Read these off the matrix that follows. Rows and columns are numbered from 1.
1) Report the entry at row 2, column 3.
2) Report the bottom entry of the column that holds the smallest entry.
3) Report the entry just right of -190.4.
4) Report the entry just left of the centre entry.
5) Report the entry just right of the largest entry.
6) Report the entry just left of -51.8.
7) Report the bottom-right entry.
8) Report the entry directly above the centre entry.
[[ -62.6 -137.8  127.4 -162.0 -139.1   18.2   60.6  -15.6   69.9]
 [ 117.5 -182.6  -51.8   19.5 -172.9  -71.8  -95.2 -208.4  -73.7]
 [-167.3  152.5 -107.6  -84.0  176.2   30.2 -112.2  110.6 -130.3]
 [ -32.3 -170.2  106.3 -106.0 -190.4  -41.7   87.8  -59.5   97.0]
 [  13.5   22.6 -196.9   73.9   32.7  -85.7 -160.2  -95.8 -162.7]
 [-201.1  171.4 -114.0  -49.9  166.3  -25.9  -41.6  132.5  -70.9]
 [ -25.0  -34.7    8.5 -186.1   46.1  148.2 -198.8  -18.1 -180.3]
 [-149.6  -23.1   -2.2   17.3 -106.6 -183.8  195.0   36.0  169.7]
 [-187.4   50.0   11.6 -100.7   25.5  -33.8   69.7  107.2   50.2]]
1) -51.8
2) 107.2
3) -41.7
4) 73.9
5) 36.0
6) -182.6
7) 50.2
8) -190.4

array([ 41, -12,  -3,  -8, -17,  61, -42, -80,  69, -13,  61])
Find the entry just right of the largest entry.
Answer: -13
Find the minimum.
Answer: -80
The median entry -> -8
Find the entry just left of -13.
Answer: 69

Read these off the grid that follows.
1) Which number is the third entry in reading order?
2) Which number is the entry directly above -28?
3) Which number is the second entry on the diagonal from the top-right corner?
4) Which number is the 2nd entry from the end, reading row by row?
5) Which number is the first entry, reading row by row?
6) Which number is the smallest entry in the last column?
7) Which number is the top-right entry?
8) Which number is the bottom entry of the column that holds the largest entry?
 20   12   26   12   32   -3   56   63   19
-55    2    6   44  -11   20   35   36  -19
-16  -34   -6    5   13    3    1  -24   65
 10    1  -29  -11  -13    4  -28  -34   51
1) 26
2) 1
3) 36
4) -34
5) 20
6) -19
7) 19
8) 51

B =
[[  84  226  379  291 -261 -131 -149   66  -88  368   62    7]
 [ 345  250   27 -298  205  614 -497  268 -495  110 -308  449]
 [-270 -337 -257 -225  152 -291  171 -112  385 -256 -166 -245]
 [-141   13  308  363 -469  -58  153 -208 -124  174  332  130]
 [ 317  226 -165 -434  297  684 -389  255 -449   44 -289  440]
 [-231  -41   85  319  -68 -744  294   -9  469   96  141 -569]
 [-208 -139  122  244 -550   88  148 -289 -118 -104  350  217]
 [  39 -131 -269 -318  -65  609  -62 -105 -426 -293   86  537]
 [ 321  502  242 -101  149  119 -382  377  -88  470 -268   59]
 [ 274  272  199  129 -208  371 -201   -2 -445  152  202  354]
 [ 367  435  210 -129  198  166 -371  383 -111  364 -274    7]
 [  83  233  289  228  126 -537  -80  195  387  347 -165 -486]]
Indices start at 1.
The bottom-left entry? 83
The entry just left of 141 is 96
The top entry of the column that holds the smallest entry is -131
The entry in the top-right corner? 7
The entry at row 3, column 1: -270
The entry at row 1, column 2? 226
The entry just left of the smallest entry? -68
The entry just right of the smallest entry is 294
The entry at row 1, column 1 is 84
The entry directly below 85 -> 122
The entry directly above -569: 440
The entry at row 2, column 3: 27
The bottom entry of the column that holds the smallest entry? -537
The entry just left of 470 is -88
The entry in the bottom-right corner? -486
The entry just left of the largest entry? 297
The entry directly below -550? -65
The entry in row 3 and column 2 -> -337
The entry just left of -569? 141
The entry just left of 62? 368
The entry at row 2, column 1: 345
The entry directly above the smallest entry? 684
The entry directly above -495? -88
The minimum? -744
The entry directly above -65? -550
The entry just right of -112? 385
The entry directly above 377? -105
The entry in row 2 and column 2 -> 250
The entry at row 3, column 3 -> -257
The entry directly below -269: 242

A = [58 -3 -1 15 11 57 41  1 -2 10 -2  2  1  1 -1  3]
The smallest entry is -3
Give the entry just right of -3.
Answer: -1
The first entry -> 58
The third entry from the right is 1

-295  -982    59  -297  -503   108  -106   620  -557   -79   173  -398  -625
-115   591  -109   178  -134   -66   329  -306    18   -72    -4   274   750
-618    -6    64   -50   -10   -24   -74    10  -331   -96   -16  -181  -267
The entry just right of -106: 620
The first entry in reading order -> -295
The entry directly below 178 is -50
Read off the entry in the bottom-left corner.
Answer: -618
Read off the bottom entry of the column that holds the smallest entry.
Answer: -6
Read off the median of all entries.
Answer: -72
Read off the 3rd entry, reading row by row.
Answer: 59
The 3rd largest entry is 591
Read off the entry directly above the largest entry.
Answer: -625
Read off the entry directly below -4.
Answer: -16
The last entry in the row that holds the largest entry -> 750
Read off the entry directly below the centre entry.
Answer: -74
Read off the largest entry in the first column.
Answer: -115
The second entry, reading row by row: -982
The fifth-last entry, reading row by row: -331
The entry just right of -79 is 173
